Below is a small trained network, with its code and all its weights. Each question gives an input and a class and asks what happens when units are switched off, that is, made to give their printed mean instead of their output.

import numpy as np


def w(rows, s, z=0):
    codes = np.array(rows[::2]) - 128.0
    scale = np.full(codes.shape[1], s)
    scale[-1] = z or s
    return codes * scale


def norm(h):
    return h / np.sqrt((h * h).mean(-1, keepdims=True) + 1e-5)


def f(y):
    return y / 2 * (1 + np.tanh(0.7978845608 * (y + 0.044715 * y**3)))


def log_softmax(a):
    a = a - a.max(-1, keepdims=True)
    return a - np.log(np.exp(a).sum(-1, keepdims=True))


def net(x, mask):
    res = np.array(x, float).reshape(1, 4) / 4 @ E
    u = 0
    for l in range(2):
        y = f(norm(res) @ A[l][:, :-1].T + A[l][:, -1])
        res = res + np.where(mask[u : u + 4], y, B[l][:, -1]) @ B[l][:, :-1]
        u += 4
    return log_softmax(norm(res)[-1] @ U[:, :-1].T + U[:, -1])


A, B = {}, {}
E = w([
[121,127,160,154,209,162,21,131,93],'x0',
[141,73,2,106,53,129,73,50,198],'x1',
[98,107,128,159,113,117,134,119,137],'x2',
[171,214,135,72,136,200,188,175,78],'x3',
],0.0085)
A[0] = w([
[139,111,131,107,106,147,223,153,192,62],'L0N0',
[127,132,217,213,169,151,171,217,94,3],'L0N1',
[148,147,141,16,148,205,99,169,88,12],'L0N2',
[139,125,70,127,2,56,189,122,122,79],'L0N3',
],0.0077,0.0032)
B[0] = w([
[96,154,118,148,72,225,170,127,98,184],'L0N0',
[166,1,200,142,114,83,109,222,87,244],'L0N1',
[211,157,104,90,79,176,137,54,70,193],'L0N2',
[74,161,142,111,124,144,108,118,164,253],'L0N3',
],0.011,0.0058)
A[1] = w([
[74,120,197,140,236,122,154,254,86,120],'L1N0',
[107,73,89,110,156,40,81,82,173,83],'L1N1',
[232,237,107,112,207,205,139,109,37,4],'L1N2',
[128,135,180,197,158,137,87,138,93,125],'L1N3',
],0.0091,0.0034)
B[1] = w([
[90,58,162,84,9,82,188,109,113,254],'L1N0',
[144,102,159,224,220,95,63,159,148,213],'L1N1',
[192,147,97,163,207,148,87,165,79,217],'L1N2',
[146,132,126,61,96,142,205,85,93,176],'L1N3',
],0.014,0.0076)
U = w([
[47,199,61,98,66,172,162,100,189,20],'0',
[121,46,209,70,68,68,184,147,28,222],'1',
[100,89,102,204,213,60,40,113,187,234],'2',
[221,186,59,111,208,183,96,171,11,6],'3',
],0.012,0.0012)

Each question gives the input, the list of numbers given to net, and the class t.
The units are the neurons (one row each of A and B). Each row of codes is followed by its name. A weight is (code - 128) times the scale printed after its matrix; where a second scale follows, it is the last column's (A, B and U).
mask holds one flag per neuron, layer by layer. A switched-off neuron (its flag False) gives its mean, the last column of its row in B, instead of its output. The means were averaged over made-up inputs and are rounded, as every weight is.
A unit's drop is (log p(t) with every unit on - log p(t) with that unit switched off) / (log p(t) with every unit on - log p(t) with every unit switched off).
The circuit of an input: a set's keep is (log p(t) with only the set's units on - log p(t) with every unit switched off) / (log p(t) with every unit on - log p(t) with every unit switched off). Starting from all 8 units, units are removed one at a time, each time the one whose removal leaves the highest keep (on an exact tie, the one counted first), for as long as the keep stays at least 0.8.
units of the circuit, in order: the units of the circuit, biggest drop first
top k neurons: the k neurons with the biggest drops, biggest first
top k neurons in layer l: the k neurons of layer l with the biggest drops, biggest first
drop when u is switched off: that unit's drop, to one decimal
input [-6,-3,-5,-7], class 0: top neuron in layer 1	[L1N1]
input [-3,5,1,8], class 3: top 2 neurons in layer 1	[L1N2, L1N0]
input [8,-2,-4,-8], class 1: top 2 neurons	[L1N3, L1N0]
input [6,6,8,4], class 2: top 2 neurons	[L0N2, L0N0]
input [1,-1,5,6], class 3: top 3 neurons	[L0N2, L1N2, L1N0]
input [4,1,3,-1], class 2: top 2 neurons in layer 1	[L1N0, L1N1]
input [3,1,0,-1], class 2: top 2 neurons in layer 0	[L0N1, L0N2]
input [-2,3,1,-1], class 2: top 2 neurons	[L0N2, L1N0]
input [-3,-4,-3,8], class 3: top 2 neurons	[L0N2, L1N2]
input [-5,-3,7,-4], class 0: top 3 neurons in layer 0	[L0N1, L0N3, L0N0]
input [-8,-2,-4,-7], class 0: drop when L0N0 is switched off	0.2
input [3,1,2,1], class 3: drop when L0N1 is switched off	1.1
input [-2,6,-1,8], class 3: drop when L1N2 is switched off	0.3
input [-5,7,-7,-6], class 2: units of the circuit, in order	[L1N1]
